Below are the code and all the weights of a small trained network. Each question names an input and a class and asks about switching units off, where a switched-off unit gives its printed mean instead of its output.

import numpy as np


def w(rows, s, z=0):
    codes = np.array(rows[::2]) - 128.0
    scale = np.full(codes.shape[1], s)
    scale[-1] = z or s
    return codes * scale


def f(y):
    return np.maximum(y, 0)


def log_softmax(a):
    a = a - a.max(-1, keepdims=True)
    return a - np.log(np.exp(a).sum(-1, keepdims=True))


def net(x, mask):
    res = np.array(x, float).reshape(1, 6) / 4 @ E
    y = f(res @ A[0][:, :-1].T + A[0][:, -1])
    res = res + np.where(mask, y, B[0][:, -1]) @ B[0][:, :-1]
    return log_softmax(res[-1] @ U[:, :-1].T + U[:, -1])


A, B = {}, {}
E = w([
[139,120,120,126,129,117,133,128,118,140,133,125],'x0',
[116,131,119,144,119,97,129,140,151,168,144,114],'x1',
[181,79,136,200,145,246,103,122,119,133,178,40],'x2',
[62,193,59,115,149,78,24,126,97,49,186,59],'x3',
[161,147,109,119,165,140,141,150,118,110,93,102],'x4',
[81,60,53,124,4,151,70,142,137,125,41,97],'x5',
],0.014)
A[0] = w([
[62,155,61,101,166,67,47,141,70,73,169,90,201],'n0',
[129,167,163,99,202,112,158,124,152,116,168,133,102],'n1',
[110,144,166,95,105,74,152,150,147,114,83,164,36],'n2',
[162,89,189,131,135,155,163,142,165,172,32,168,185],'n3',
[107,148,128,95,98,90,131,166,154,133,60,172,20],'n4',
[95,146,136,59,141,32,182,114,131,98,75,166,2],'n5',
[135,201,196,144,167,121,201,127,118,159,134,130,56],'n6',
[136,87,192,69,125,140,177,139,156,187,74,131,164],'n7',
[112,175,96,93,119,95,150,132,122,151,75,191,99],'n8',
[157,107,129,207,121,228,119,126,147,144,152,78,16],'n9',
[93,142,156,131,123,133,135,125,153,139,78,81,116],'n10',
[144,150,150,197,94,162,176,146,128,187,41,198,176],'n11',
[98,43,11,135,45,161,123,145,160,120,29,131,87],'n12',
[146,122,162,136,132,139,123,134,136,177,83,153,151],'n13',
[142,152,127,126,133,105,92,154,158,48,119,111,160],'n14',
[169,184,164,141,173,141,167,106,157,123,227,183,49],'n15',
],0.011,0.0025)
B[0] = w([
[46,216,146,182,57,163,191,94,57,103,99,48,252],'n0',
[143,89,207,88,106,79,151,183,141,142,93,149,199],'n1',
[171,72,84,117,147,134,68,83,171,125,179,109,181],'n2',
[51,206,157,155,112,130,173,66,114,107,110,103,222],'n3',
[198,115,108,120,179,159,96,134,162,144,188,114,183],'n4',
[150,75,72,122,200,200,82,117,231,180,220,121,210],'n5',
[84,141,136,81,147,84,132,162,105,104,98,178,201],'n6',
[68,156,121,174,84,105,196,81,70,87,135,78,202],'n7',
[169,129,79,75,143,167,129,73,172,220,182,129,189],'n8',
[213,71,30,93,213,255,54,81,155,205,226,137,216],'n9',
[131,174,81,82,117,137,176,180,115,114,119,113,145],'n10',
[123,163,140,204,72,139,225,143,61,131,166,69,211],'n11',
[152,120,221,63,113,57,83,243,136,96,62,243,241],'n12',
[91,153,102,131,83,128,155,84,90,109,73,132,171],'n13',
[132,168,184,158,124,137,162,81,104,120,142,161,173],'n14',
[181,115,147,118,135,50,91,186,110,110,57,182,215],'n15',
],0.0091,0.024)
U = w([
[49,176,134,196,56,142,180,67,92,108,146,64,218],'0',
[137,126,176,87,122,80,120,252,124,117,109,197,155],'1',
[166,104,61,113,162,210,100,75,149,173,207,111,7],'2',
],0.012,0.0022)

Each question gives the input, the list of numbers given to net, and the class t.
The units are the neurons (one row each of A and B). Each row of codes is followed by its name. A weight is (code - 128) times the scale printed after its matrix; where a second scale follows, it is the last column's (A, B and U).
mask holds one flag per neuron, in row order. A switched-off neuron (its flag False) gives its mean, the last column of its row in B, instead of its output. The means were averaged over made-up inputs and are rounded, as every weight is.
A unit's drop is (log p(t) with every unit on - log p(t) with that unit switched off) / (log p(t) with every unit on - log p(t) with every unit switched off).
The circuit of an input: a set's keep is (log p(t) with only the set's units on - log p(t) with every unit switched off) / (log p(t) with every unit on - log p(t) with every unit switched off). Starting from the 12 units with the biggest drops (on a tie, the unit counted first), units are removed one at a time, each time the one whose removal leaves the highest keep (on an exact tie, the one counted first), for as long as the keep stays at least 0.8.
circuit, biggest first: the units of the circuit, biggest drop first
unit that matters most: the unit with the biggest drop
k most important neurons: the k neurons with the biggest drops, biggest first
drop when u is switched off: that unit's drop, to one decimal
input [5,-8,1,-5,8,8], class 1: unit that matters most : n12
input [-3,-5,-6,-7,7,-4], class 0: 4 most important neurons : [n3; n7; n11; n9]
input [-1,-5,3,6,-8,-7], class 1: 2 most important neurons : [n15; n1]
input [-3,7,2,-3,-8,5], class 1: 2 most important neurons : [n12; n0]
input [6,1,-7,-2,-6,-6], class 2: 2 most important neurons : [n5; n12]
input [-4,-1,-6,-8,1,1], class 0: 2 most important neurons : [n3; n7]
input [5,3,-5,-3,2,4], class 2: 2 most important neurons : [n8; n5]
input [-8,8,5,3,8,4], class 2: 3 most important neurons : [n9; n15; n1]
input [-7,0,-8,-7,-7,4], class 2: 2 most important neurons : [n5; n4]
input [0,0,-6,1,-8,5], class 2: 2 most important neurons : [n5; n8]
input [8,4,-8,5,-2,0], class 2: drop when n5 is switched off : 0.3
input [8,4,-8,-2,-2,5], class 2: drop when n13 is switched off : 0.0
input [2,-4,6,-1,8,7], class 1: drop when n12 is switched off : 3.7
input [-8,3,-4,2,8,8], class 1: circuit, biggest first : [n12]
input [1,-4,-4,-5,-6,1], class 0: drop when n7 is switched off : 0.1
